Each row is followed by its class number.
[ 288 -123 -281  192  365   39  426  -62 -201  182    6   29  136 -143
  309  176 -296  -93  390 -399  493   22 -462 -156  227 -310   76 -134
  231  -59  -51 -122 -141 -147   45 -213 -144  -74] -> 1
[  62   38   87  -29   -1  129 -100   53   63  -95  260  -27 -527  -43
 -208  655  -20  236  531   40  216  165 -408  -61  331 -169  -48 -307
   75  -94 -191 -262 -183   33   98 -318  -21 -102] -> 4
[ -73 -103  -62  -11  295 -125 -503  233  -83  -83 -179  121 -102  416
  382  -96   56  -52 -194 -122   30 -185  286 -135  159   30   33   76
 -189  312  104    7 -165 -150    1  129  -62  309] -> 3
[ 234  -75  -94  173   26 -328   32 -412   22  124   -8    8  -51  -26
 -411  319  -70  -16 -213 -228   89   83  440  -78  551 -408  -21   -2
  557  225  -32   98   85 -451  405 -198 -194  199] -> 2
[-135 -113   13  112  142 -389 -194 -297  209   73  -27    9 -138  155
 -137  -22 -285  139 -160 -115  -70  -41   45   59   97 -101  144  192
 -234  148   81  163  155   -6   41 -145   84  120] -> 7
[ 177   54   33  112  191   -7  213 -449  -34 -291 -244 -261 -451  179
 -315  154 -193 -270 -383  184    6  148  -67    2  122 -425 -128   54
  -12   13  -43   16   68  127   76 -373    4  -40] -> 7
[-276   44   11 -131  111  174 -153   87  105   -6  217  127  529  349
  631  -66  275   63  290   12  145 -410  297  -14 -275  108 -164 -212
  -44 -344 -112  -75   84  -75 -686  198  140   68] -> 2
[ 270   47 -374 -116  332  -72   87 -225  341  410  150  113   26  -30
   69    4   33 -138  -11  109  -83  -77  360   15  133   30  373 -316
  107  -18   46 -119  -36 -264  -46 -200 -399   -3] -> 3
[ 103 -109 -331  326  116  -11   -2  -48  110   56  249   17 -287  -72
    4   -8  -83 -153   83  -78   50   76  -86  -97  319  -69 -148  253
 -252  169  114 -202   -6 -117   43 -190   22  176] -> 0
[  84  -51  380  392  -19 -156 -163  126 -368 -435  133 -196 -221  150
 -272 -113 -343  260  562  105   58   23 -378 -375  193 -115 -346 -161
   -3  205 -247   37  254  -57  334 -161  275 -216] -> 3
[-199 -170 -453 -437   19   85  -45  445  201  164   93  -47 -350 -300
  507  -37   19 -122  241  -33  131  130 -506   71   94  248  182 -126
  414   73  -31 -139 -262  -77  -76  167 -418  194] -> 7
[-133  -88  273 -253   68  157  130  485  -92  -59  168   -5  -46 -160
  -96  228  -32  168  314  -21  288  160 -347 -127 -112  139    2 -138
 -119    7  -21  -78   17  202 -184  -16  272 -367] -> 6
[ 168  107 -308 -207  262   29  -56  199  103  440   14  141 -208 -241
  -68  492  167   -8  180  -94 -130  -21  -84 -134 -120  141  321 -240
  260  152  -90  154 -186 -395  256 -273 -281  -74] -> 2
[ 258  -70  170  239   82   50   96  -79  -91  216   87   45  253  220
  -61  199  220  233  -15 -111  -31  157  239  510  420 -372  -55  256
  -98 -181  247   69  -99  242   64   34  -77  203] -> 5
[  45   30  282 -365  -77 -326 -201  -73   62 -364  552   65 -304  254
 -196  409 -274   95  275 -277  335  273  274 -287 -338  -39   79 -175
  162  114  -36 -546  -34  -35   -3  356  -17 -395] -> 3
[-303   70  176   -8  221 -427  -26 -212  -63 -234 -122 -160 -364  415
 -162 -327 -456 -183 -549   73  514  110  109  177  111  -49 -159   27
 -426   78  385  116  413  146  -35  235  -12 -576] -> 3
[-130  -33  -37 -318 -355   78 -177   37  172  340   65  221 -194 -307
  620  328 -232  146  427  -11  173  302 -471   13 -497   43   17 -131
  -85 -352 -408 -100  -60  -71 -298  298  -27 -170] -> 5
[-183  135  196  -98 -167  232 -176 -265   21 -345  -79  -39 -130  185
   95 -306 -215   -8 -425  119  -19  134 -178 -295 -278 -113 -427  289
 -313   -7    3   63 -151   -2  -47   -4  318 -166] -> 0
[-151  110 -408 -507  485  153  -44  102  237  -30 -229  -83 -259   21
  626 -328  220 -473 -311   26  297 -408  -22  -38 -470  188  150 -104
  -57  356  264 -137 -145 -152 -314  294 -424 -182] -> 3
[ 196  251  -85  215  374  -36  207   76 -249 -358 -316 -282 -128  407
  217   10 -239 -130 -496   27  -36 -277  278   87  144 -294 -114  117
  357   50  204  312 -195 -320  260 -387 -246  168] -> 7
[ -58  -70  -22  573 -123 -305  -12 -516  -56 -243  -40 -207 -166  445
  339 -676 -452  104  324  -48   32   93 -187   13  170  273 -116  247
 -104  384   38  -57  229 -142  424   71   52  144] -> 3
[ 257 -163   67  -37   84   50   40 -899   47  112  -88 -128    6  -71
 -190 -111  -82 -323 -162   -2  289  469  -14   11  339  -80 -314  223
   41  171   39  229 -132 -283  235 -115 -317   44] -> 6
[ 117   15  245   43  -80  107  120 -186 -163 -206    8   80  150  -90
 -130  207 -383 -129 -229  208  -78  241  -62 -142 -157 -106 -269  -17
 -119 -163  -67   25 -118   13  -79 -352  365 -202] -> 6
[-243   68 -389 -453   44 -270 -217  324  191  440  407   36  187  183
  166  -11  310 -155  -25  319 -194   77 -111  -45 -113  528  359  118
  155  454 -262  203  -97  -38   96  206 -334   89] -> 7
[ 200   81    1  248  181  -18   83 -610   81  -13 -284   63 -208  -84
 -482   22  -36   20 -357  185 -274  -95  -54 -161  442 -165  -90 -330
 -159  179  -10  322  194 -420  354 -779  -14 -124] -> 6
[-184 -263   65  134  -12 -332 -242   30  145  590    9  409  190  -11
  -74 -230  145 -222 -199  -31  137  364  274  374  607 -159  259   58
  159 -218   52  -18  164  117  185  136 -251  -98] -> 2
[ 241  -37  275  103    8  -59 -197 -429  -43   88  -19  104 -308  -36
 -231  248  201  170  348  -87  302  404  -20   96   85 -185 -204  -77
  108   72  -81 -138  239   29   86   22  -39 -164] -> 3
[ 243  -23  -60  272   38  237  404 -355 -215  -77 -209 -269 -177 -146
   27 -668  141   11 -161  282 -361   84 -438   55  472   60 -266  191
 -303  357  167  371  242  103  426  -47  -52    4] -> 4
[-140  -12 -131  -51  132  -34  178  240  -28  230   56  -55  -28  182
  243 -164  137  -50  235 -142  400   14 -342 -193 -133  306   78   76
  -91  402  -81  -34   41 -108  158    6 -204 -234] -> 0
[ -81 -133 -128 -371  310  220 -304  608  199  101    1   71 -218   20
  396  310   99  -14   45  -27  -18 -109  -27  -92 -367  371  -52   61
 -217  304   68  220 -289 -366 -291 -196 -248  289] -> 0
[  11 -111  -35   29   67  -68 -441  -44  -14   45  -58  322 -508 -258
 -247  240   -6 -219   52  -20   15  214   94 -224  128  -10  101 -129
  123  396 -200 -217   15 -109  447  139  -65 -248] -> 5
[-140  145  193 -249 -372   63 -263 -296  -75 -107  399   18   49  396
  426  351  272   26  191  -40    8   34  145 -432   31  545 -243  167
 -176  115 -283   13 -324 -279  251  175  -84  103] -> 4
[ 297 -112  -14 -247   69  425  107 -243   49  329  213  264  170 -506
  174  292  -19    4  336 -148  167  189 -150 -269 -160  119  181  -65
  -78  -52 -135 -137 -337  -33  -76   16 -205  -60] -> 0
[ 101  -42  169 -159  -55  256  -26 -291   -4  -26  194   49   -4 -113
  160  586 -110  158  236   63  128  218   62    0  -20   10 -135   64
 -200  -25 -223   40 -103   81 -136  170  138   18] -> 4
[ -70   63    1  -90 -267  105  219  -18   91   91   82    4  -55  -56
  126  300 -156 -208  -94  114   90  317 -365   49 -180   32  -34  134
   27 -204 -123  -16 -184   -4  -19 -214  -52 -119] -> 6
[ -77  216 -516  -55   94  402  128  605  164  334  187  116  388 -376
  113 -318  204  360  267   29    7   96 -570  161   41  194  -68  -83
  132 -137  206  -38 -261  -64 -207 -134  330  -42] -> 1
[  44   87 -257  -30  237  124  210 -135  178   27  -92   -7 -411 -226
 -254  184  400 -199   63 -266   75 -104 -239  -14  183 -166  209 -144
  405    2  176 -281  -54   51  195 -244 -213 -117] -> 4
[ -61 -152  176 -161 -149  -34  135  207  -34  253  127  -14  -46 -283
  -25 -141  262  -93    6  162  172  390 -304   77  287  179 -103  135
  179  -65   45  146  252  217  -46   67 -142  -95] -> 3
[  47   58 -247  -33  348  -41   97 -265  218  -32 -339 -103 -398  209
  -48   81 -109 -126 -412  -43  136 -166  118  -80 -140 -134   50  -49
 -179  175  124  -18   23 -132 -147 -327 -112   19] -> 4
[  96   89 -172  397   62   51  280  283 -126 -555   42 -359 -540  165
  -62  336  -76  364  588  -41 -119 -319 -344   79  149 -313  -56 -329
  217  -48 -124 -344  224  196  115 -157  289   -1] -> 3
[ 191   57  245   38  -78 -303 -156 -503 -169 -271  161  187  176   26
   40  -48 -259   73 -145  -87  -87  159  391  -87  -42   83  -13  103
    6  170  -95  105   36 -284  391  254   16 -221] -> 6
[   6 -145 -285  199 -104   12   23  186   13 -267   -7  -33  471 -151
  103 -486 -250  118 -224  -67 -140 -198  216  383  180  204 -171  -15
 -207 -195  354  -53 -229 -137 -145  118   28  342] -> 6
[ -18  -42 -161   -1  198 -142 -444 -419  166   -6   63  -17  144 -110
 -216 -483  214 -128 -220   95  -63 -166  161 -126  315   30 -163  122
   40  -17    2  258    0 -237   27   38 -118  167] -> 2
[  47  -46   17 -175  196  -74    5  302 -158  -50    0   72   10 -115
 -132 -115  289 -273 -186    6 -377 -100  -58 -131 -132   82  -52 -107
   34 -121   99  229  157    6  -15  -28 -109 -159] -> 5
[  13  176 -237 -299  506 -299 -298 -110  396 -584  279 -209 -217  484
 -478 -253   13  -46 -450  115 -306 -254  337 -243 -240   47  111  139
 -269  775  128   40  -68 -322  127  -14   31  -30] -> 4
[-388 -147   38 -436 -140  169 -170 -244  331  160 -191 -139 -412   82
  120 -187 -130 -143   76  137  -32  263 -564 -125 -493  448 -114    2
   81  143 -159  421   68 -138   18   58 -425 -106] -> 5
[ -72   72  262  267  180   39 -246 -322  -11    9 -407  166 -396  687
  307   67  247 -240  -88  -72  228 -305  572  204  104 -289  147 -173
 -396  235   94 -370  111  130  154  267 -337 -202] -> 1
[ 272 -186 -296  222  -89  -74  230 -129  -34 -183  363 -167   88 -357
 -410 -285 -280  138  252  -91 -208   66 -674 -305  158  108  -70   26
  -48  129 -129   46  -67 -114  311 -280 -129  139] -> 7
[ 103  -69  154 -414 -266  358   36 -220  222  337  151   39  -72 -124
  -21  743  248   46  386  143   39  382 -288  101 -205  204   -1 -210
  104 -347 -494  290 -106  -51  -53  -62 -647    2] -> 4
[-363  -64   97 -255   63 -112 -100  585  -89   60   21   44 -263  441
 -186  -63  381 -512 -298  107  110    3   26 -215 -108  511   46 -121
  -59  125   64   33  123  190   75   11 -556 -310] -> 4
[ 146  -76    6   29   22   50  138  198  -59 -143   11   71 -187 -411
 -298  205 -190 -113 -125  151  -62  177 -131 -207   85 -134  -58 -108
   84  -95 -187  -68   41    9   35 -347  178 -153] -> 0
[ 176  -12   29  105   71 -277   96 -106  -16 -386   78  -19 -163  -30
 -361   -8  -20 -190 -250  297 -187 -118  110 -165  -20 -236 -138 -270
   40 -214 -252 -150  351  110 -152 -308   63 -212] -> 4
[ -64   79  200 -235  -23 -233 -131 -237  -44 -302  112  -94 -137   56
 -289 -158  -65  -34 -284  174  -77  154  -22 -231  132  -14    2  107
 -207   44  -75   72  115  132   10  186  286 -141] -> 5
[ 237  149 -517 -190  -39 -100  247 -209   63  273  276 -235  198   83
  -51 -741  440  -84  151   31 -228  176 -513 -260 -331  631  243  186
 -147  365 -158  -42 -207 -105  474  165 -323 -141] -> 2
[-354   50 -208 -215 -188   98 -362  552  112   88 -168   95 -137  179
  124 -464  105 -426   -6 -212 -441   44 -168 -194 -772  374  336  255
   79  334  114  -55 -190  -37  173  514 -282  142] -> 0
[  -1  112  -66  125  -18 -125   58  580 -273 -340  193  -71 -460  143
   42  578 -114  205  241  -45   86 -105 -344  -66  362  -62  -86 -252
  -34  161   38 -224 -104 -136  111 -280  160   72] -> 5
[ -12   78  451   59 -183 -156 -230 -353 -298   15  379 -150  171  575
   97 -197  226  163  761  106  -44  -88 -541 -117 -334  116  -59  -99
 -413 -421 -253 -161  -21  549  -85  204  -35 -242] -> 2
[ 168  -22  -82  107 -247 -375  128 -533   21   28  327 -289  176   89
 -237  -33 -335  308  199  248   36  204 -134  102   95  264 -265   19
 -182   94 -229  209  143 -122   95  -67  -65   72] -> 4
[  47   71   80 -277  -57 -138 -115 -702  232  415  209  -72  244  109
  208 -202  125  -86  438  115  167  274   -7   72 -152  340  147   75
 -198  -89 -199   61  -11 -115 -165  224 -262   55] -> 0
[-176  -31   92 -336 -245   51 -487  -61  291  336  166  100   45   16
  -90  -77  247  224  454  -53 -192   70 -172 -117 -445  385   87 -103
  -26  139  -85  162   57 -103  -91  337 -296  101] -> 3
[-346   31 -158 -233  199  -16  -45  426  -70 -178 -163 -218 -346  495
   80 -144   86 -284 -106   11    1  -64 -123  269   87  216  252  -94
   48  292  158  172    1   87  275  410 -539  -50] -> 0
[  -7 -244  -60  297  121   12 -119   71   35 -111 -272  -15 -225 -165
   10   -2 -527  -41  514  -65   18 -125   42  -95 -342   74   46 -258
 -157  276 -103 -236  181 -170 -155  -26  288  105] -> 2
[  68   44   45  -80  140  202  -94 -120   29  -46  160    1  -72  161
  174 -322  194   57  183   33 -399 -214  -84 -312  -52   13   88  -66
  -93  213    1   37  -16  -21  125   47 -154    9] -> 7
[  90  139 -200  -52  314  243   63 -470  -34  315 -228  -15  140   17
  355 -150  203  -72 -145  -43  169   21 -432  217  174 -191   53  236
 -268  142  305   46 -390  157  -69  -94   -5  178] -> 7
[ 161   44  282  356   17  124 -389 -518 -216  -47   -1  105 -209 -288
 -135 -154 -523  -81  749  -22 -396   50 -688 -354 -763 -170 -197  -27
 -269  106 -134   19   25   50  272  -35  257 -408] -> 7
[ 162  163   -8  130 -230 -494 -251 -510  -17   72  238 -233 -180  314
 -314  -76   50 -113  154  -66  107  293 -503 -181 -148 -166 -299  462
  -50  615 -138  178   27 -372  417   22 -309   89] -> 4
[ 151  184 -199 -291  -69  114  445 -415  165  -57   67 -228 -193  156
  296  270 -125 -131  -21 -385  264  -25  -45 -135 -160  -81  223   -6
  503   99   55 -171 -452 -454  375   11 -587  -41] -> 2
[-211   21 -124 -237  230 -275 -244  171  102  215  -45  -39   51  238
  112 -221  447 -147 -347  186 -171 -463  423   55 -148  352  246    3
 -505 -101   46   72  151  304 -349  207 -148   42] -> 7
[  -2  -42  350   52  -45   46    4 -137  -78 -161 -101  125   83   31
    3  604  -34 -141  -36  -54  302   81  266  119  -39 -204  -43  -34
  -81 -380 -227 -191  -58  165 -199 -134  123  -45] -> 7
[ 112  142  -36  -38   13   80  -27 -444  132   40  -88  -90  -57 -119
 -445   70 -220 -127  -89   35    4  167 -411 -231 -101 -403 -105   52
  101  185 -107   73 -223 -162  252 -245   98 -184] -> 1
[ -69  -25  -98  -16  210 -104  -18  255  199 -100  238  -56  181   55
 -186 -225 -265  115 -144   19   59   87  -85  -35   45  123  -66  231
   98   90  132  215 -109 -175  -10 -228   76   15] -> 1
[  55  -22  331  254  -88 -165 -176   83 -247 -102  187   36  -76  100
   21  212  266  310  557   15 -141  -72 -198 -115  -95   92 -134   27
 -251   56 -277  -83  258  216    2  -94  312    7] -> 7
